(in the rows, 128 means zero)
Each row of numbers belongs to one of the nodes below and depends on some of the facts about them. Some rows are named. Which node is each other row?

Facts:
tigu Λ b; zuvan Λ g; dibak Λ g; bradror Λ f; gada Λ g; klasek Λ a
graskol Λ f; driste Λ g; gasus Λ d; grusa Λ e; dastik Λ c; zuse Λ d
kosuk Λ d; brabi Λ b; skevi Λ c; skana Λ b; trubis Λ b; klaple Λ a
ketrol Λ c; sestumom Λ d; dafam Λ b; mavun Λ f; mima Λ d; fulom Λ b
fusta Λ f; stevos Λ d; skizo Λ f; skazumus Λ b; rebrar Λ e; skozor Λ c
zupas Λ d; gigol Λ g; pupli Λ f; mosar Λ b; damemos Λ c; tafa Λ a
skagos Λ g; nazam Λ a; stoklum Λ g; stobil Λ f; pefesos Λ f; miplos Λ a
biflak Λ e; sotabru Λ c; flabal Λ c; grotrem Λ a; radra Λ c; gunol Λ a
gruplo Λ d; ketema Λ a; trakli Λ b; rugipo Λ e; vemudrem Λ d; stadras Λ g
plagul Λ a; sida Λ b; stiplal Λ a; puger Λ a; vetrim Λ d; lubrurek Λ f
skorel Λ a; vuvudro Λ b; voflis Λ g; nudopu Λ c; skiramom Λ a; klaru Λ b
tritru Λ c; rasu Λ a; fluzok Λ a; vumar Λ b; klabek Λ a; skotoso Λ e
siklam Λ b; depluvo Λ b; rifli Λ f; granisam Λ c; gostun Λ c; pokem Λ b
zetrok Λ e; drabrom Λ d; sodrom Λ b; seplan Λ b; plaben Λ f; meflol Λ c
lodror Λ g; fliplo Λ f; vudrebik Λ f; kefik Λ c; siplan Λ a; foski Λ e
nemol Λ c; kiskimal Λ c; tovak Λ a; gumoren Λ a; lelek Λ f; rebuk Λ d
trodrim Λ a; floskim Λ f; sopa Λ e; flabogur Λ b; biplar Λ a; revek Λ a
guplal Λ c; liplan Λ g; klugugru Λ b; fudes Λ b; trapli Λ f; goflol Λ a
fubri Λ b; fasti Λ c; gigom Λ e; lizek Λ a; vaplirer Λ e; vizem Λ f
dezil Λ b; trava Λ a; raflem Λ a; tigu ζ nazam; zuvan ζ liplan; bradror ζ sotabru
graskol ζ gigol; driste ζ tritru; dastik ζ siklam; brabi ζ meflol; skevi ζ sida; skana ζ driste
klaple ζ trapli; ketrol ζ gostun; dafam ζ lodror; mavun ζ fulom; mima ζ stadras; fulom ζ vudrebik
fusta ζ revek; stevos ζ goflol; skizo ζ stevos; skazumus ζ tovak; skozor ζ gunol; gigol ζ lelek
pupli ζ raflem; mosar ζ skozor; tafa ζ kosuk; skagos ζ skotoso; nazam ζ pokem; stobil ζ ketrol
pefesos ζ gigom; miplos ζ dastik; biflak ζ plagul; sotabru ζ nudopu; flabal ζ siplan; grotrem ζ mima
radra ζ foski; gruplo ζ sopa; ketema ζ lizek; vemudrem ζ graskol; stadras ζ skana; plagul ζ kefik
sida ζ vuvudro; stiplal ζ trodrim; puger ζ dezil; skorel ζ sodrom; vuvudro ζ klaple; voflis ζ pefesos
nudopu ζ plaben; klaru ζ gumoren; tritru ζ vizem; rasu ζ voflis; fluzok ζ tigu; vumar ζ depluvo
skotoso ζ zuvan; siklam ζ biplar; depluvo ζ stiplal; rifli ζ fasti; gostun ζ drabrom; pokem ζ skevi
zetrok ζ radra; drabrom ζ skazumus; sodrom ζ ketema; plaben ζ grotrem; meflol ζ mavun; lodror ζ flabogur
vudrebik ζ rasu; kefik ζ guplal; siplan ζ vaplirer; foski ζ gruplo; nemol ζ puger; tovak ζ mosar
gumoren ζ stobil; lelek ζ fusta; rebuk ζ fluzok; trodrim ζ pupli; sopa ζ rebuk; flabogur ζ fudes
biplar ζ biflak; guplal ζ rifli; liplan ζ dafam; klugugru ζ skizo; fudes ζ klaru; trapli ζ skorel
goflol ζ vumar; fasti ζ vemudrem; gigom ζ zetrok; lizek ζ klugugru; vaplirer ζ zuse; vizem ζ tafa
dezil ζ brabi; trava ζ miplos; raflem ζ skagos; tigu ξ h; zuvan ξ k; dibak ξ k
bradror ξ h; gada ξ h; klasek ξ i; graskol ξ j; driste ξ i; gasus ξ h
grusa ξ k; dastik ξ h; zuse ξ i; kosuk ξ j; brabi ξ h; skevi ξ j
skana ξ i; trubis ξ h; klaple ξ h; ketrol ξ i; sestumom ξ j; dafam ξ h
mavun ξ i; mima ξ h; fulom ξ k; fusta ξ k; stevos ξ h; skizo ξ i
skazumus ξ h; rebrar ξ i; skozor ξ h; zupas ξ i; gigol ξ j; pupli ξ h
mosar ξ j; damemos ξ i; tafa ξ h; skagos ξ h; nazam ξ h; stoklum ξ i
stobil ξ j; pefesos ξ j; miplos ξ h; biflak ξ j; sotabru ξ k; flabal ξ i
grotrem ξ j; radra ξ h; gunol ξ j; gruplo ξ k; ketema ξ i; trakli ξ j
rugipo ξ h; vemudrem ξ h; stadras ξ h; plagul ξ j; sida ξ j; stiplal ξ h
puger ξ i; vetrim ξ k; lubrurek ξ j; skorel ξ k; vuvudro ξ h; voflis ξ h
nudopu ξ h; skiramom ξ h; klaru ξ h; tritru ξ h; rasu ξ h; fluzok ξ h
vumar ξ h; klabek ξ j; skotoso ξ h; siklam ξ h; depluvo ξ k; rifli ξ h
granisam ξ h; gostun ξ k; pokem ξ h; zetrok ξ j; drabrom ξ h; sodrom ξ h
seplan ξ i; plaben ξ h; meflol ξ h; lodror ξ i; fliplo ξ k; vudrebik ξ j
kefik ξ h; siplan ξ i; foski ξ h; nemol ξ h; kiskimal ξ k; tovak ξ j
gumoren ξ i; lelek ξ j; rebuk ξ j; trodrim ξ h; floskim ξ h; sopa ξ j
flabogur ξ i; biplar ξ h; revek ξ h; guplal ξ h; liplan ξ h; klugugru ξ h
fudes ξ i; trapli ξ h; goflol ξ j; fubri ξ k; fasti ξ h; gigom ξ h
lizek ξ i; vaplirer ξ h; vizem ξ i; dezil ξ k; trava ξ i; raflem ξ h

Named rows:
damemos: [127  98 166 113 139 155 142 142 125 133 158 135  98 144 158 126 114 153
 131 141 156 178 164 132 139 145 161]
flabogur: [159 105 121 113 132 115 200 156 123 130 130 165 115 107 139 127 101 144
 143 175 154 149 118 123 136 100 126]
tovak: [109 124 100 165  85 108  88 150  95 136 100  85 182 120 118 147  91 154
 155  98 134  61 147 152 120 125 130]
skazumus: [140 132 107 150 145  95 156 145  97  89 132 120 131 111 126 126 121 132
 125 143 109 124 109  97 129 118 117]
rebuk: [120 124  75 160 179  92  64 101  92 134 121  69 104 119 122 106 100 131
 189  94 154  73 134 132 128 154 170]
skozor: [125 134 122 156 152 115 128 131 109 116 147 125 132 117 135 130 118 133
 134 118 114 133 117 104 119 121 126]
goflol: [108 144  68 163 100 129  47 141 158 170  87 105 173 122 109 161 114 160
 142  82 129 105 154 136 101 133 139]
zetrok: [134 140  64 146 157 109 100 123 121 120 138  78 123 141 119 117 127 139
 194  85 163  67 132 123 112 163 162]
trapli: [135 133 112 164 155 108  98 122 131 126  95 103  98 115 111 110 149 125
 107 134  95 117 125  97 134 111 133]
pokem: [127 126 112 168 167 116 119 131 103 112 125 104  95 121 118  95 141 127
 125 129 101 108 121  86 135 100 149]
gumoren: [143 109 163 121  85 147 177 148 106 152 115 154 152 103 132 141  74 144
 145 145 148 105 144 160 144  77 100]
radra: [121 143 113 147 163 144 139 107 113 117 158 116 115 129 121 116 123 128
 161  76 131 106 111 101 114 116 133]
graskol: [116 114  71 157 112  78  89 131 119 116 126  94 147 123 102 146 156 144
 157 126 155  98 130 130 138 177 125]
vudrebik: [129 143  56 137 136 116 110 123 140 116 122  76 137 145 108 132 134 143
 187  77 163  80 128 135 111 171 152]
brabi: [132 149 102 142 153 134 148 118 136 105 142 120 122 129 117 125 141 132
 146 100 126 132 106  98 117 135 124]
mima: [138 145 119 146 168 102 122  75 112 123 134 121 112 106 120 130 118 120
 151 123 122 132 105 125 137 152 103]
skana: [141 101 124 115 129 133 178 139 136 142 150 159 103 113 125 122 144 142
 154 154 164 149 122 119 149 112 131]
plaben: [144 139 108 146 128 111 141 114 128 110 121 119 120 119 107 129 144 126
 129 126 109 123 112 117 130 139 114]
guplal: [105 119 132 162 118 107 123 109 110 115 174 141 141 105 115 147 158 139
 134 127 127 141 108 105 141 152  97]
biplar: [104 128 154 157  76 133 111 114 110 137 131 123 168 107  94 154 139 130
 124 107 112 104 126 137 139 131  80]
vuvudro: [127 126 108 168 159 111 107 136 110 120 114 111  94 114 117 101 148 126
 114 134  97 123 123  81 133 100 142]

Rows to name:
No name comes twice in this set of rows, the named rows included.
[126 113 219  21  93 179 164 154 158 120 121 186 142 180 160 107 155  62
  37 186 120 162 130 171 131  99 138]  dibak
[121 122 129 145 106  98 126 111 114 107 142 125 135 112  96 146 174 128
 126 142 115 132 106 118 157 156  89]  rifli
[128 141 148 137  95 140 127 159 141  90 109  80 132 161 121 140 140 136
  84 110 101 133 161 131 131 159 130]  gada
[152 118 107 120 134 142 139 133 170 172 103 163  82 117 118 121 146 147
 131 155 144 163 132 118 137 108 135]  skizo
[141 154  79 150 152 124 121 128 171 130 112 141 121 118 121 139 146 135
 109 124 103 170 110  89 102 126 126]  vumar
[128 107 214  18 169 151 135  89 134 134 146 199 104 157 185 102 120  58
  78 196 135 188 113 178 134 129 139]  vetrim
[110 107  64 180 155  86  68 157  97 125 107  79 108 128 120 106 138 144
 143 124 134  89 144  97 131 122 181]  sida
[157 148  94 141 144  99 156 146 123 103 119 131 141 110 137 139 109 133
 125 142 102 141 109 100 111 120 110]  dafam
[131 114 163  25 147 158 183 121 155 137 153 231 121 148 151 101 161  57
 100 185 143 156  72 137 122  73 133]  dezil
[132 102 134 120 139 139 168 129 123 153 156 170 104 110 135 124 121 148
 161 140 159 148 128 120 141 104 138]  flabal
[136  99 157 107 130 147 156 154 132 122 147 128  91 153 148 119 127 148
 126 148 157 179 159 133 144 147 160]  seplan

Now the same nodes, written a new way:
Some nodes and their rows:
skazumus: [147 154 131 152 150 108 168 108  94 170 155 141 160 128 164 132 127 112
 159  90 108 129 101 107 104 127 125 126 121]
miplos: [123 152 124 140 133 115 171  94 130 140 150 164 146 105 146 113 104 110
 107  96 144  94 124  96 135 123 135 115 126]
liplan: [114 171 142 114 144 115 175 102 126 169 144 168 129 103 138 126 149 116
 157  92 159 127 108 103 125 128 151 139 136]
grotrem: [124 139 149 134 139 115 168 123 181  72  76 128 148 197 130  99 114 129
  89 172  91 116 131 155 138 177  81 166 123]
klaple: [131 144 122 126 142 143 161  71 126 156 161 186 175 114 122 127 118 110
 107  89  93 106 102 121 119 107 135 134 104]
driste: [131  77 119 163 157 115  48 149 102 108 148 134  42 127  93 138 175  98
 107 148 150 183 124 140 141 138 109 107 135]
biplar: [130 154 120 143 133 116 170  95 128 142 156 161 149  97 148 115  99 113
 108  92 147  86 122  97 146 122 143 113 136]
guplal: [106 177 126 141 100 123 154 108 162 119 172 145 145 116 160 121 114 135
 129  73 150 105 105 103 137 112 150  83 151]
siplan: [144  60 103 159 145 138  65 148  59 124 138 108  69 106 100 138 146 129
 104 129 157 172 142 132 148 126 148 112 113]
goflol: [120 137 154  89 105 159 178 124 154  94  65 131 160 158 122 113 131 169
  96 150 132  84 142 172 139 155 113 188 119]
revek: [127 157 125 136 139 113 174  95 129 145 151 169 146 110 145 116 113 107
 115  95 139  96 116  99 131 126 142 118 131]
vudrebik: [149 194 130  70 108 133 146 167 191 103  65  82 150 156 113 103  84 116
 143 160 127  95 164 153 108 179 112 165 150]
gigom: [118 177 106 107 150 118 178 115 160 154 139 142 151 112 101 125  94  92
 132 100 142 125 131  94 101 114 160 112 116]
skiramom: [120 151 117 129 145 112 176  93 125 155 148 164 149 114 136 116 120 108
 121 100 131 116 117 101 118 123 144 127 122]
fudes: [157  65 102 162 142 124  64 171  33 140 141  86  75 116 131 147 171 145
 148 120 160 176 135 139 119 136 141 120 121]
sodrom: [125 141 120 120 130 141 160  80 116 161 162 178 162 118 146 135 138 113
 111  88 116  89 102 144  98 105 108 133 122]
fluzok: [127 154 109 133 143 135 162  81 125 166 153 168 174 119 113 129 103  96
 122  94  82 117 117 117 114 118 142 125 103]
plagul: [139 156 151 128 100 132 166 139 157  70  70 107 173 155 148  97  86 161
  98 136 120  78 156 143 173 168 120 149 124]
skevi: [125 167 149 112  86 174 135 129 176  68  90 115 204 196 119 126 113 166
 136 125  63 117 119 181 127 146 111 147  94]
fasti: [109 173 124 141 106 124 161 108 158 113 170 148 149 117 159 116 113 135
 126  79 149 100  98 100 137 116 145  85 148]
mosar: [155 149 156 133 105 131 155 150 129 108  73  85 189 188 155 116 120 155
 152 140  82 116 134 169 127 171 105 167 117]

Which node is each row?
No name comes twice in this set of rows, the named rows included.
[143  92 112 144 137 137  47 156  78 124 139 119  56 106  96 139 158 125
 127 130 159 172 143 137 142 130 144 110 126]  stoklum
[120 156 140 174 150 104 188  92 108 165 140 158 165 133 149 138 143 119
 165  88 121 153 108 111 131 117 161 119 101]  drabrom
[106 149 155 158 121 127 173 128 165  78  64 128 168 202 133 115 140 138
 115 155 109 118 135 175 150 158 102 146 114]  kosuk
[122 154 136  97 149 117 193 102 134 152 137 162 123  97 129 128 143 130
 125  96 170 135 105  90 111 121 145 141 137]  skotoso
[134  50 105 173 154 114  50 152  76 113 152 113  49 138 117 136 168 103
  97 149 148 167 124 153 113 128  92 101 147]  skana
[113 171 138 102 138 122 173  94 137 167 145 181 119 101 139 125 153 118
 149  98 179 124 108 113 119 125 142 142 145]  skagos
[148 163 140 104 113 146 160 148 174  84  59 105 197 169  99 123  85 135
 119 142  72 115 145 154 132 161 134 163  98]  sopa
[129 173 113 120 146 132 173 104 149 155 142 144 159 113 104 129  93  89
 126  95 113 129 123 101 107 114 158 115 112]  foski
[163  82 120 130 156 120  35 167 101 105 161 112  34 105  98 141 157  94
  94 143 137 170 130 118 115 145  90 117 151]  vizem
[ 98 155 128 158 138 122 190  85 125 160 139 174 155 131 135 128 140 113
 134  94 146 121 114 124 131 108 150 110 111]  gasus
[109 168 140 144 164  98 157  84 172 143 159 193 117 138 129 121 138  67
 118 120 119 133  94 106 119 135  99 122 143]  stadras

The same nodes again, as new rows of numbers:
Some nodes and their rows:
kiskimal: [118 113 104 127 128 144  58 131 133 151 134 116 148 129 134 154 140 103
 162 132 147 115 121 119 147 128 120 124  78 136 127 117 135 134 131]
sopa: [123 125 122 128 152  96 149 132 106 120 125 171 124 129  96 118 110 156
 135 113 136 132 127 108 169 120  97 125 135 127 116 142 153 136 105]
grotrem: [123 116 117 116 134 123 141 151 111 107 133 165 133 135 126 106 102 136
 107  98 126 146 124  91 155 116 116 113 151 127 121 122 148 159 128]
skotoso: [145 129 128 125 126 122 137 129 139 128 122  92 128 118  90 120 146 128
 104 137 120 132 124 145 101 134 128 134 114 130 124 127 129 111 139]
trubis: [123 125 139 126 132 136 151 152 131 127 128 121 101 141 147 130 133 154
 127 140 119 132 136 135 108 121 110 150 107 130 127 125 123 124 120]
pefesos: [111 131 124 131 154 112 149 129 123 112 128 182 120 131 130 120 106 146
 137 117 140 129 116  94 164 117 108 123 141 125 120 138 148 138 100]
sodrom: [134 116 140 136 130 148 165 139 128 133 130 101 120 135 104 125 131 126
 113 135 117 135 147 149  97 138 130 139 114 135 117 143 113 116 125]
gigom: [124 120 121 137 151 144 157 160 127 126 113 128 112 124 152 128 138 144
 141 141 123 121 123 152 147 112 111 148 124 131 129 122 133 128 107]
gumoren: [118 139 136 103 118  94 103 122 130 118 136 111 135 122 148 128 123 163
 126 106 129 126 132 133 146 125 141 113 118 118 153 107 110 126 142]
nemol: [117 130 103 150 146 153 164 129 161 120 103 141 119 113 146 128 135  83
 140 142 123 108 108 148 126 122 139 134 159 129 124 118 127 142 109]
fusta: [121 125 136 127 137 129  51 111 125 159 138 123 122 133 150 162 147 137
 162 140 147 120 122 107 144 128 122 130  65 132 132 139 135 113 122]
vaplirer: [156 142 123 139 100 183 140  82  90 142 120 139 136 145 166 132 133  96
 171 158 124 131 115 106  87 132 126 126 224 133 121 106 175 140 135]
liplan: [140 133 136 126 122 129 127 132 148 125 122  99 117 118 134 119 142 120
  86 122 114 140 119 134 112 128 148 129 111 124 131 127 127 114 148]
skana: [115 116 121 107 112 133 138 152 124 117 139 118 137 145 143 121 109 160
 144 112 132 116 147 143 127 126 127 110 161 128 139 102 105 144 124]
nazam: [133 117 126 143 132 152 146 141 131 130 116 103 123 122 130 122 130  95
 115 124 115 141 135 144 122 134 140 138 126 132 122 143 118 129 134]
revek: [140 143 147 138 127 137 124 107 127 131 121 129 118 121 149 137 139 115
 124 134 119 133 122 126 109 136 147 147 115 126 134 144 125 106 139]
zuvan: [137 114 126 117 111 128  75 128 154 148 137 100 136 120 137 135 150  92
 101 126 143 132 122 115 144 126 164 112  81 130 136 142 122 116 147]
zupas: [132 130 139 121 109 107 150 118 120 126 135 126 150 121  89 123 123 137
 135 128 137 111 141 160 136 140 141 115 167 121 136 127 104 115 129]
driste: [123 120 120 119 102 144 143 135 137 121 128 110 157 125 134 109 111 120
 125 108 135 120 140 141 144 132 161  92 176 126 147 116 107 138 137]
stiplal: [131 117 134 125 129 135 116 158 113 129 127  95 109 130 131 132 134 147
 113 123 112 148 136 142 123 126 117 147  82 131 131 128 126 129 143]
mavun: [103 129 120 128 135 126 139 139 135 121 124 146 128 126 158 130 113 151
 176 120 137 104 137 157 159 119 128 119 158 126 147 116 109 141 104]

Which node is each row?
No name comes twice in this set of rows, the named rows included.
[123 154 122 120 104  88 115  75 150 117 130 113 171 111  96 129 129 136
 131 108 134 112 119 136 115 142 146 106 148 119 143 103 107 125 142]  ketrol
[120  98 122 125 135 144  91 172 124 155 142 130 129 130 137 142 146 128
 153 155 151 114 132 138 172 115 118 129  98 136 128 139 121 123 112]  gruplo
[135 159 115 127 115 104 127  94 168 119 117 115 132 117 115 128 148 107
  95 126 116 118  98 128  98 132 133 130 123 124 127 101 123 120 148]  skozor
[122 106 131 115 128 142  66 151 125 154 150  98 120 145 125 146 142 138
 134 138 146 130 143 122 127 131 118 129  52 135 127 139 117 121 124]  depluvo
[135 139 129 127  94 166  99  96  64 136 138 140 147 152 201 140 106 129
 205 127 134 125 136 103 125 128 129 110 210 127 148  99 153 149 139]  siplan
[120 134 105 111 118 113  46 120 158 144 140 120 141 126 140 147 152 119
 135 135 146 112 103 107 137 123 129 116  76 128 136 105 133 135 145]  gostun
[120 126 115 136 149  99 127 120  92 119 129 154 143 128  83 127 105 146
 138 102 133 143 128 105 150 132  87 129 118 128 107 138 153 145 112]  skevi
[127 143 148 130 112 108 116  88 115 132 131 124 145 123 130 138 119 134
 159 121 135 120 140 145 132 142 161 119 146 119 144 137 112 111 124]  trava
[125 107  86 131 112 169  92 134 153 146 127 108 160 129 120 133 143  60
 132 132 145 117 118 121 134 133 139 104 135 139 118 112 128 153 139]  sotabru
[121 125 125 111 125 107 117 119 112 129 132 114 143 125 118 130 120 174
 161 118 136 114 141 152 154 129 119 117 146 125 146 114 119 129 117]  rebrar
[139 149 153 136 127  90 126  81 112 123 129 175 131 120 122 126 111 126
 115 116 133 144 121  76 148 132 145 118 136 119 120 162 156 111 125]  gigol
[142 132 128 124  89 149 120  98  56 138 143 149 155 157 174 138 111 143
 206 140 137 118 139 121 117 129 110 113 230 126 139  99 151 135 134]  zuse
[123 128 108 151 141 153 143 124 142 127 106 123 130 114 116 128 134 102
 132 132 121 126 117 145 121 130 132 137 136 132 119 124 122 137 119]  radra
[130 109 125 119 121 134  76 151 126 154 146 128 126 133 134 144 145 127
 149 153 147 116 127 129 159 123 122 122  91 133 129 132 122 121 127]  vetrim

